Below is a small trained network, with its code and all its weights. Each question gives an input and a class and asks what happens when units are switched off, that is, made to give their printed mean instead of their output.

import numpy as np


def w(rows, s, z=0):
    codes = np.array(rows[::2]) - 128.0
    scale = np.full(codes.shape[1], s)
    scale[-1] = z or s
    return codes * scale


def f(y):
    return np.maximum(y, 0)


def log_softmax(a):
    a = a - a.max(-1, keepdims=True)
    return a - np.log(np.exp(a).sum(-1, keepdims=True))


def net(x, mask):
    res = np.array(x, float).reshape(1, 7) / 4 @ E
    y = f(res @ A[0][:, :-1].T + A[0][:, -1])
    res = res + np.where(mask, y, B[0][:, -1]) @ B[0][:, :-1]
    return log_softmax(res[-1] @ U[:, :-1].T + U[:, -1])


A, B = {}, {}
E = w([
[238,110,195,123,133,87,119,108],'x0',
[85,72,212,2,108,218,71,178],'x1',
[174,70,195,115,83,84,151,42],'x2',
[107,141,6,101,169,80,188,176],'x3',
[34,121,160,123,117,64,55,141],'x4',
[113,203,195,197,6,152,89,156],'x5',
[173,21,171,200,134,218,48,161],'x6',
],0.0088)
A[0] = w([
[58,120,111,77,129,71,142,71,4],'N1',
[132,124,117,1,170,139,157,113,119],'N2',
[86,172,140,82,117,45,103,110,138],'N3',
[232,85,182,135,115,141,74,93,195],'N4',
[201,115,119,90,115,117,99,90,75],'N5',
[161,169,122,199,105,168,139,177,198],'N6',
[169,106,76,180,129,110,96,80,214],'N7',
[179,105,170,184,135,152,177,96,226],'N8',
[142,158,132,36,170,138,149,115,140],'N9',
[104,163,87,140,92,56,118,118,230],'N10',
[124,99,86,28,197,114,242,103,246],'N11',
],0.011,0.0023)
B[0] = w([
[138,116,69,79,31,112,114,184,174],'N1',
[199,203,98,2,186,169,73,154,191],'N2',
[27,209,97,50,101,23,178,120,179],'N3',
[181,59,237,126,122,116,73,98,247],'N4',
[171,144,222,126,69,98,117,49,172],'N5',
[110,163,184,200,107,207,131,132,192],'N6',
[160,36,124,217,151,84,154,165,188],'N7',
[174,123,194,218,148,143,123,88,208],'N8',
[209,96,85,27,98,174,132,92,173],'N9',
[30,136,140,152,99,84,207,184,186],'N10',
[211,104,29,69,181,162,144,174,229],'N11',
],0.008,0.016)
U = w([
[157,58,38,243,208,115,152,119,116],'0',
[55,230,110,107,46,9,128,112,10],'1',
[156,228,114,254,79,237,154,130,36],'2',
[79,79,214,95,134,213,6,166,253],'3',
[248,69,235,216,105,112,111,9,60],'4',
[250,116,69,17,203,192,134,100,45],'5',
],0.0083,0.0036)

Each question gives the input, the list of numbers given to net, and the class t.
The units are the neurons (one row each of A and B). Each row of codes is followed by its name. A weight is (code - 128) times the scale printed after its matrix; where a second scale follows, it is the last column's (A, B and U).
mask holds one flag per neuron, in row order. A switched-off neuron (its flag False) gives its mean, the last column of its row in B, instead of its output. The means were averaged over made-up inputs and are rounded, as every weight is.
A unit's drop is (log p(t) with every unit on - log p(t) with that unit switched off) / (log p(t) with every unit on - log p(t) with every unit switched off).
The circuit of an input: a set's keep is (log p(t) with only the set's units on - log p(t) with every unit switched off) / (log p(t) with every unit on - log p(t) with every unit switched off). Starting from all 11 units, units are removed one at a time, each time the one whose removal leaves the highest keep (on an exact tie, the one counted first), for as long as the keep stays at least 0.8.
circuit, biggest first: the units of the circuit, biggest drop first
most important unit: the unit with the biggest drop
top k neurons: the k neurons with the biggest drops, biggest first
drop when u is switched off: that unit's drop, to one decimal
input [2,2,-4,-1,-5,1,2], class 4: top 2 neurons	N2, N11
input [2,0,5,1,-5,4,-6], class 1: most important unit	N4
input [-4,5,0,-7,-2,-2,7], class 4: circuit, biggest first	N4, N2
input [-5,-1,-3,8,4,6,3], class 1: top 3 neurons	N8, N10, N11
input [-7,2,6,-1,-1,2,-1], class 1: circuit, biggest first	N4, N11
input [8,-8,-1,8,-8,4,-6], class 0: top 2 neurons	N7, N11
input [-4,7,-4,4,-2,5,-6], class 5: top 2 neurons	N2, N9
input [-3,-8,-4,-5,3,7,-4], class 1: top 2 neurons	N3, N10
input [-7,-7,6,3,5,6,7], class 2: top 4 neurons	N4, N6, N11, N10
input [7,-1,-5,-4,-6,8,-7], class 2: top 2 neurons	N6, N4
input [1,5,4,2,-3,6,-4], class 1: top 2 neurons	N11, N4
input [3,7,2,-8,8,5,-6], class 1: drop when N3 is switched off	0.7
input [-5,-3,8,0,-4,7,-2], class 2: drop when N5 is switched off	0.2
input [-5,-2,-8,-8,-1,6,6], class 2: circuit, biggest first	N6
input [-1,-8,5,-2,3,-8,-7], class 5: drop when N2 is switched off	0.4
input [-1,4,2,8,6,4,-1], class 1: drop when N4 is switched off	0.0
